Below is a small trained network, with its code and all its weights. Each question gives an input and a class and asks what happens when units are switched off, that is, made to give their printed mean instead of their output.

import numpy as np


def w(rows, s, z=0):
    codes = np.array(rows[::2]) - 128.0
    scale = np.full(codes.shape[1], s)
    scale[-1] = z or s
    return codes * scale


def norm(h):
    return h / np.sqrt((h * h).mean(-1, keepdims=True) + 1e-5)


def f(y):
    return np.maximum(y, 0)


def log_softmax(a):
    a = a - a.max(-1, keepdims=True)
    return a - np.log(np.exp(a).sum(-1, keepdims=True))


def net(x, mask):
    res = np.array(x, float).reshape(1, 8) / 4 @ E
    u = 0
    for l in range(2):
        y = f(norm(res) @ A[l][:, :-1].T + A[l][:, -1])
        res = res + np.where(mask[u : u + 5], y, B[l][:, -1]) @ B[l][:, :-1]
        u += 5
    return log_softmax(norm(res)[-1] @ U[:, :-1].T + U[:, -1])


A, B = {}, {}
E = w([
[128,107,144,159,134,113,122],'x0',
[149,193,137,172,175,254,65],'x1',
[137,163,86,139,128,146,170],'x2',
[149,49,20,160,79,153,73],'x3',
[137,87,149,147,162,109,110],'x4',
[124,150,99,115,142,141,148],'x5',
[134,108,169,92,98,124,83],'x6',
[115,155,117,115,114,136,133],'x7',
],0.008)
A[0] = w([
[166,1,125,100,198,93,254,248],'0.n0',
[150,85,32,117,153,45,84,23],'0.n1',
[102,18,86,63,46,84,173,255],'0.n2',
[131,97,45,155,94,118,71,201],'0.n3',
[125,155,69,161,178,165,111,186],'0.n4',
],0.0065,0.0015)
B[0] = w([
[101,148,176,104,92,94,153,236],'0.n0',
[53,150,62,163,89,194,119,179],'0.n1',
[135,77,117,199,137,116,255,254],'0.n2',
[90,52,47,91,118,195,99,205],'0.n3',
[200,78,178,87,80,125,105,194],'0.n4',
],0.0079,0.0063)
A[1] = w([
[132,145,187,178,129,246,101,226],'1.n0',
[149,97,54,142,117,150,94,205],'1.n1',
[129,117,133,164,94,155,74,73],'1.n2',
[159,160,199,121,125,135,153,253],'1.n3',
[129,158,150,101,102,32,154,123],'1.n4',
],0.011,0.0034)
B[1] = w([
[130,111,128,94,206,160,93,254],'1.n0',
[139,120,126,122,104,98,106,229],'1.n1',
[153,190,68,50,128,121,144,172],'1.n2',
[88,148,206,246,156,121,209,235],'1.n3',
[206,231,112,49,66,77,14,224],'1.n4',
],0.011,0.0082)
U = w([
[164,234,169,127,88,27,173,93],'0',
[96,75,63,144,46,92,185,50],'1',
[73,163,194,159,253,180,167,255],'2',
[182,140,48,66,162,170,55,87],'3',
],0.014,0.00063)

Each question gives the input, the list of numbers given to net, and the class t.
The units are the neurons (one row each of A and B). Each row of codes is followed by its name. A weight is (code - 128) times the scale printed after its matrix; where a second scale follows, it is the last column's (A, B and U).
mask holds one flag per neuron, layer by layer. A switched-off neuron (its flag False) gives its mean, the last column of its row in B, instead of its output. The means were averaged over made-up inputs and are rounded, as every weight is.
A unit's drop is (log p(t) with every unit on - log p(t) with that unit switched off) / (log p(t) with every unit on - log p(t) with every unit switched off).
The circuit of an input: a set's keep is (log p(t) with only the set's units on - log p(t) with every unit switched off) / (log p(t) with every unit on - log p(t) with every unit switched off). Starting from all 10 units, units are removed one at a time, each time the one whose removal leaves the highest keep (on an exact tie, the one counted first), for as long as the keep stays at least 0.8.
circuit, biggest first: the units of the circuit, biggest drop first
k most important neurons: the k neurons with the biggest drops, biggest first
drop when u is switched off: that unit's drop, to one decimal
input [-6,0,0,5,8,3,-7,8], class 1: circuit, biggest first => (1.n0)
input [5,0,-7,2,7,3,-5,-1], class 1: 2 most important neurons => (1.n4 1.n0)
input [0,1,0,0,-2,7,-3,-1], class 2: 2 most important neurons => (0.n3 1.n4)
input [6,0,8,3,5,-2,8,-4], class 1: 3 most important neurons => (1.n4 1.n0 0.n2)
input [1,2,3,2,8,4,-7,-8], class 3: 2 most important neurons => (1.n3 0.n2)
input [3,-1,5,1,-7,3,-4,5], class 1: 3 most important neurons => (1.n4 1.n0 0.n0)
input [-8,0,-2,5,-7,-5,0,-8], class 1: 2 most important neurons => (0.n2 1.n4)
input [8,1,-3,-2,-4,8,-3,5], class 2: drop when 1.n0 is switched off => 0.0
input [2,2,2,-6,-7,-2,-2,-4], class 2: drop when 0.n0 is switched off => 0.2
input [1,1,-8,-3,-7,-4,-3,-1], class 2: drop when 0.n0 is switched off => 0.5
